Here is a tiny trained network, its code and every weight. The questions are about switching its units off for an input and a class, where a switched-off unit gives its printed mean instead of its output.

import numpy as np


def w(rows, s, z=0):
    codes = np.array(rows[::2]) - 128.0
    scale = np.full(codes.shape[1], s)
    scale[-1] = z or s
    return codes * scale


def f(y):
    return y / 2 * (1 + np.tanh(0.7978845608 * (y + 0.044715 * y**3)))


def log_softmax(a):
    a = a - a.max(-1, keepdims=True)
    return a - np.log(np.exp(a).sum(-1, keepdims=True))


def net(x, mask):
    res = np.array(x, float).reshape(1, 7) / 4 @ E
    y = f(res @ A[0][:, :-1].T + A[0][:, -1])
    res = res + np.where(mask, y, B[0][:, -1]) @ B[0][:, :-1]
    return log_softmax(res[-1] @ U[:, :-1].T + U[:, -1])


A, B = {}, {}
E = w([
[165,184,166,139,150,253,135,154,143,119,174],'x0',
[10,182,181,108,154,117,175,82,66,134,77],'x1',
[72,190,71,159,132,197,151,149,142,185,113],'x2',
[121,197,136,75,84,91,97,174,109,120,2],'x3',
[134,143,123,183,28,112,94,63,199,118,143],'x4',
[134,155,26,79,188,83,119,129,191,181,95],'x5',
[211,211,194,188,81,71,57,211,175,165,129],'x6',
],0.0088)
A[0] = w([
[100,105,184,125,80,69,86,95,162,93,114,75],'N1',
[110,85,115,151,123,151,145,64,171,159,215,121],'N2',
[105,195,99,100,162,196,167,102,118,165,52,173],'N3',
[110,154,159,85,181,151,133,103,104,136,151,135],'N4',
[171,130,88,115,132,114,115,161,173,127,164,133],'N5',
[166,80,176,162,106,124,124,111,96,127,163,168],'N6',
[154,116,157,194,120,150,160,129,119,133,165,251],'N7',
[226,83,102,140,149,102,68,176,234,141,146,188],'N8',
[162,124,158,77,104,122,127,158,88,111,85,24],'N9',
[110,249,158,116,101,82,113,132,157,169,104,130],'N10',
[162,127,165,123,137,228,114,144,96,37,181,202],'N11',
[110,156,113,144,127,155,117,88,178,138,159,168],'N12',
],0.013,0.0027)
B[0] = w([
[119,69,89,110,105,154,134,70,41,222,57,181],'N1',
[135,182,52,186,198,19,232,157,217,108,151,200],'N2',
[2,116,104,97,179,227,28,168,136,102,130,234],'N3',
[64,90,148,103,104,55,176,99,56,123,120,173],'N4',
[84,166,120,178,162,106,84,130,148,146,142,183],'N5',
[78,131,135,43,83,56,61,88,54,121,167,179],'N6',
[98,187,238,75,68,152,72,140,209,163,152,183],'N7',
[48,175,160,96,174,73,133,210,197,92,205,248],'N8',
[154,143,122,160,144,137,143,163,117,116,154,171],'N9',
[199,199,109,215,114,152,178,222,235,99,186,227],'N10',
[172,173,192,151,27,151,92,125,159,129,153,210],'N11',
[113,164,40,102,182,113,89,190,136,84,128,168],'N12',
],0.0096,0.017)
U = w([
[158,190,150,186,70,213,56,115,136,174,112,3],'0',
[135,110,161,131,58,81,121,53,95,139,145,160],'1',
[111,232,128,185,168,117,125,173,207,81,188,205],'2',
[73,46,89,100,227,139,118,77,46,116,124,147],'3',
[219,110,80,254,187,94,231,106,131,124,110,44],'4',
],0.0094,0.0033)

Each question gives the input, the list of numbers given to net, and the class t.
The units are the neurons (one row each of A and B). Each row of codes is followed by its name. A weight is (code - 128) times the scale printed after its matrix; where a second scale follows, it is the last column's (A, B and U).
mask holds one flag per neuron, in row order. A switched-off neuron (its flag False) gives its mean, the last column of its row in B, instead of its output. The means were averaged over made-up inputs and are rounded, as every weight is.
A unit's drop is (log p(t) with every unit on - log p(t) with that unit switched off) / (log p(t) with every unit on - log p(t) with every unit switched off).
The circuit of an input: a set's keep is (log p(t) with only the set's units on - log p(t) with every unit switched off) / (log p(t) with every unit on - log p(t) with every unit switched off). Starting from all 12 units, units are removed one at a time, each time the one whose removal leaves the highest keep (on an exact tie, the one counted first), for as long as the keep stays at least 0.8.
circuit, biggest first: the units of the circuit, biggest drop first
most important unit: the unit with the biggest drop
k most important neurons: the k neurons with the biggest drops, biggest first
drop of u: that unit's drop, to one decimal
input [1,-2,-1,8,0,-5,2], class 0: most important unit -> N8
input [-7,-4,-5,6,4,0,1], class 1: 4 most important neurons -> (N1, N2, N3, N12)
input [6,8,1,-4,-4,-7,-2], class 1: 2 most important neurons -> (N4, N10)
input [5,5,-2,-1,1,-3,-2], class 1: 3 most important neurons -> (N10, N8, N4)
input [-7,0,-4,-2,0,3,-1], class 3: 2 most important neurons -> (N10, N11)
input [-6,2,4,5,3,-5,8], class 4: 3 most important neurons -> (N1, N8, N3)
input [-4,-5,-2,-1,-8,-4,-8], class 1: 2 most important neurons -> (N3, N11)
input [5,-2,-6,3,4,-4,-3], class 0: 2 most important neurons -> (N11, N4)
input [-8,6,-5,-8,3,5,-2], class 4: 2 most important neurons -> (N2, N3)
input [5,4,7,-2,-6,-2,2], class 0: 2 most important neurons -> (N8, N2)
input [8,-5,4,1,2,-6,-7], class 0: 2 most important neurons -> (N11, N8)
input [-1,1,6,0,-6,-8,-4], class 0: 2 most important neurons -> (N11, N8)
input [7,6,-8,-2,-7,1,-5], class 3: drop of N3 -> 0.2
input [1,-5,-8,6,-5,7,-8], class 3: circuit, biggest first -> (N10)
input [3,6,2,-1,-7,-4,0], class 3: drop of N10 -> 0.4
input [0,4,8,-8,-5,8,-4], class 3: drop of N2 -> 0.0
